Here is a tiny trained network, its code and every weight. The questions are about switching its units off for an input and a target symbol, where a switched-off unit gives its printed mean instead of its output.

import numpy as np


def w(rows, s, z=0):
    codes = np.array(rows[::2]) - 128.0
    scale = np.full(codes.shape[1], s)
    scale[-1] = z or s
    return codes * scale


def f(y):
    return y / 2 * (1 + np.tanh(0.7978845608 * (y + 0.044715 * y**3)))


def softmax(a):
    e = np.exp(a - a.max(-1, keepdims=True))
    return e / e.sum(-1, keepdims=True)


def log_softmax(a):
    a = a - a.max(-1, keepdims=True)
    return a - np.log(np.exp(a).sum(-1, keepdims=True))


def net(x, mask):
    ids = ['αβγδεζλμξστφ'.index(c) for c in x.split()]
    T = len(ids)
    res = E[ids] + P[:T]
    r = res
    for j in range(3):
        rows = slice(3 * j, 3 * j + 3)
        q, k, v = (r @ M[0][rows].T for M in (Q, K, V))
        z = softmax(np.where(np.tri(T) > 0, q @ k.T / 3**0.5, -1e9)) @ v
        o = O[0][rows]
        res = res + np.where(mask[j], z, o[:, -1]) @ o[:, :-1]
    y = f(res @ A[0][:, :-1].T + A[0][:, -1])
    res = res + np.where(mask[3:15], y, B[0][:, -1]) @ B[0][:, :-1]
    return log_softmax(res[-1] @ U[:, :-1].T + U[:, -1])


Q, K, V, O, A, B = {}, {}, {}, {}, {}, {}
E = w([
[134,57,94,41],'α',
[166,199,117,104],'β',
[84,70,98,11],'γ',
[89,254,59,50],'δ',
[74,153,31,203],'ε',
[171,44,54,138],'ζ',
[76,138,115,129],'λ',
[99,162,50,150],'μ',
[18,71,58,102],'ξ',
[82,154,110,72],'σ',
[164,181,134,95],'τ',
[229,230,71,172],'φ',
],0.013)
P = w([
[178,186,217,185],'0',
[166,183,179,164],'1',
[158,180,153,147],'2',
[158,171,126,135],'3',
[150,166,114,129],'4',
[148,161,91,116],'5',
[144,150,75,102],'6',
[133,143,58,84],'7',
[128,138,42,77],'8',
[124,127,20,64],'9',
[119,120,10,54],'10',
[118,116,2,50],'11',
],0.006)
Q[0] = w([
[122,38,103,185],'h0',
[117,172,53,106],'h0',
[63,114,174,134],'h0',
[84,165,72,99],'h1',
[150,126,68,169],'h1',
[146,34,138,101],'h1',
[107,179,60,32],'h2',
[152,184,2,71],'h2',
[143,86,157,139],'h2',
],0.039)
K[0] = w([
[128,95,254,224],'h0',
[68,17,52,131],'h0',
[60,185,173,144],'h0',
[129,226,73,59],'h1',
[139,130,40,169],'h1',
[124,18,87,80],'h1',
[121,75,61,46],'h2',
[120,5,40,118],'h2',
[147,177,141,123],'h2',
],0.027)
V[0] = w([
[140,158,162,129],'h0',
[158,124,137,97],'h0',
[148,176,235,169],'h0',
[72,107,255,236],'h1',
[161,152,60,133],'h1',
[171,121,87,142],'h1',
[235,64,101,192],'h2',
[149,70,130,44],'h2',
[92,181,126,172],'h2',
],0.0084)
O[0] = w([
[130,164,120,105,85],'h0',
[164,125,128,106,118],'h0',
[134,228,89,90,4],'h0',
[122,9,125,108,1],'h1',
[146,163,108,155,175],'h1',
[158,148,122,147,140],'h1',
[194,107,46,109,97],'h2',
[89,118,110,71,185],'h2',
[133,138,166,171,100],'h2',
],0.011,0.0092)
A[0] = w([
[221,70,172,207,63],'n0',
[114,184,129,129,89],'n1',
[104,90,174,213,159],'n2',
[119,132,141,76,98],'n3',
[251,140,205,157,141],'n4',
[230,96,147,133,85],'n5',
[143,105,111,168,196],'n6',
[104,85,114,218,33],'n7',
[188,147,193,86,226],'n8',
[161,122,232,124,112],'n9',
[110,120,248,58,67],'n10',
[119,72,208,59,2],'n11',
],0.013,0.0079)
B[0] = w([
[119,77,6,172,143],'n0',
[143,125,118,181,180],'n1',
[113,143,185,104,254],'n2',
[102,148,73,159,135],'n3',
[192,114,212,116,162],'n4',
[54,167,104,127,150],'n5',
[158,77,206,94,198],'n6',
[135,122,71,196,163],'n7',
[100,156,84,64,186],'n8',
[58,237,135,126,136],'n9',
[90,47,68,186,177],'n10',
[203,133,189,180,125],'n11',
],0.022,0.0054)
U = w([
[89,179,188,13,66],'α',
[151,79,149,230,79],'β',
[173,50,101,20,195],'γ',
[15,93,65,177,2],'δ',
[109,22,81,137,150],'ε',
[54,138,109,46,215],'ζ',
[155,228,105,230,70],'λ',
[94,62,240,117,131],'μ',
[185,172,181,124,57],'ξ',
[122,197,184,52,64],'σ',
[35,132,255,117,153],'τ',
[171,142,178,165,189],'φ',
],0.0059,0.0094)

Each question gives the input, a string of symbols that net reads in full, and the target symbol t.
The units are the heads (3 rows each of Q, K, V and O) and the neurons (one row each of A and B). Each row of codes is followed by its name. A weight is (code - 128) times the scale printed after its matrix; where a second scale follows, it is the last column's (O, A, B and U).
mask holds one flag per unit, heads first, then neurons. A switched-off unit (its flag False) gives its mean, the last column of its rows in O or B, instead of its output. The means were averaged over made-up inputs and are rounded, as every weight is.
A unit's drop is (log p(t) with every unit on - log p(t) with that unit switched off) / (log p(t) with every unit on - log p(t) with every unit switched off).
The circuit of an input: a set's keep is (log p(t) with only the set's units on - log p(t) with every unit switched off) / (log p(t) with every unit on - log p(t) with every unit switched off). Starting from the 12 units with the biggest drops (on a tie, the unit counted first), units are removed one at a time, each time the one whose removal leaves the highest keep (on an exact tie, the one counted first), for as long as the keep stays at least 0.8.
circuit, biggest first: the units of the circuit, biggest drop first
which heads matter: for each layer, one digit per head in row order, 1 if its drop is at least 0.15 and else 0, layers parted by /
input ζ σ σ δ ξ δ λ β ξ λ, target τ: which heads matter -> 101
input β β φ, target ξ: circuit, biggest first -> [n4; h0; h2]
input μ σ τ, target α: which heads matter -> 111
input ε α σ β σ ζ δ, target λ: circuit, biggest first -> [h1; n1]
input σ σ σ β σ ξ τ, target τ: which heads matter -> 101
input σ σ ε ζ ζ σ ξ μ ε, target τ: circuit, biggest first -> [n2; h2]
input λ σ ξ ζ σ α σ γ γ, target δ: circuit, biggest first -> [h2; n10; n3]
input ζ ζ σ τ, target γ: circuit, biggest first -> [h2; n8]
input μ δ σ σ, target λ: circuit, biggest first -> [h0; n1; h1; n6]
input ξ ζ σ τ ζ α ξ μ σ ζ ζ μ, target γ: which heads matter -> 101
input ξ ζ ξ σ β ζ ζ, target γ: circuit, biggest first -> [h2]
input σ σ σ δ ε, target β: which heads matter -> 001
input ξ σ σ σ σ δ σ, target λ: circuit, biggest first -> [h1; n1; n6]
input σ σ ξ, target μ: which heads matter -> 010
input σ ζ ζ, target γ: circuit, biggest first -> [n6; h2]
input σ σ σ, target δ: which heads matter -> 111
input ε σ α, target ζ: circuit, biggest first -> [h0; n8; n6]
input α φ τ γ, target δ: circuit, biggest first -> [n10; h2; n3]
input σ ζ ξ ξ ξ β ξ β, target τ: which heads matter -> 101
input σ γ ε σ, target ε: which heads matter -> 011
input ζ ζ ζ α τ σ λ σ φ δ ε, target λ: which heads matter -> 010
input α δ σ ξ, target τ: which heads matter -> 001
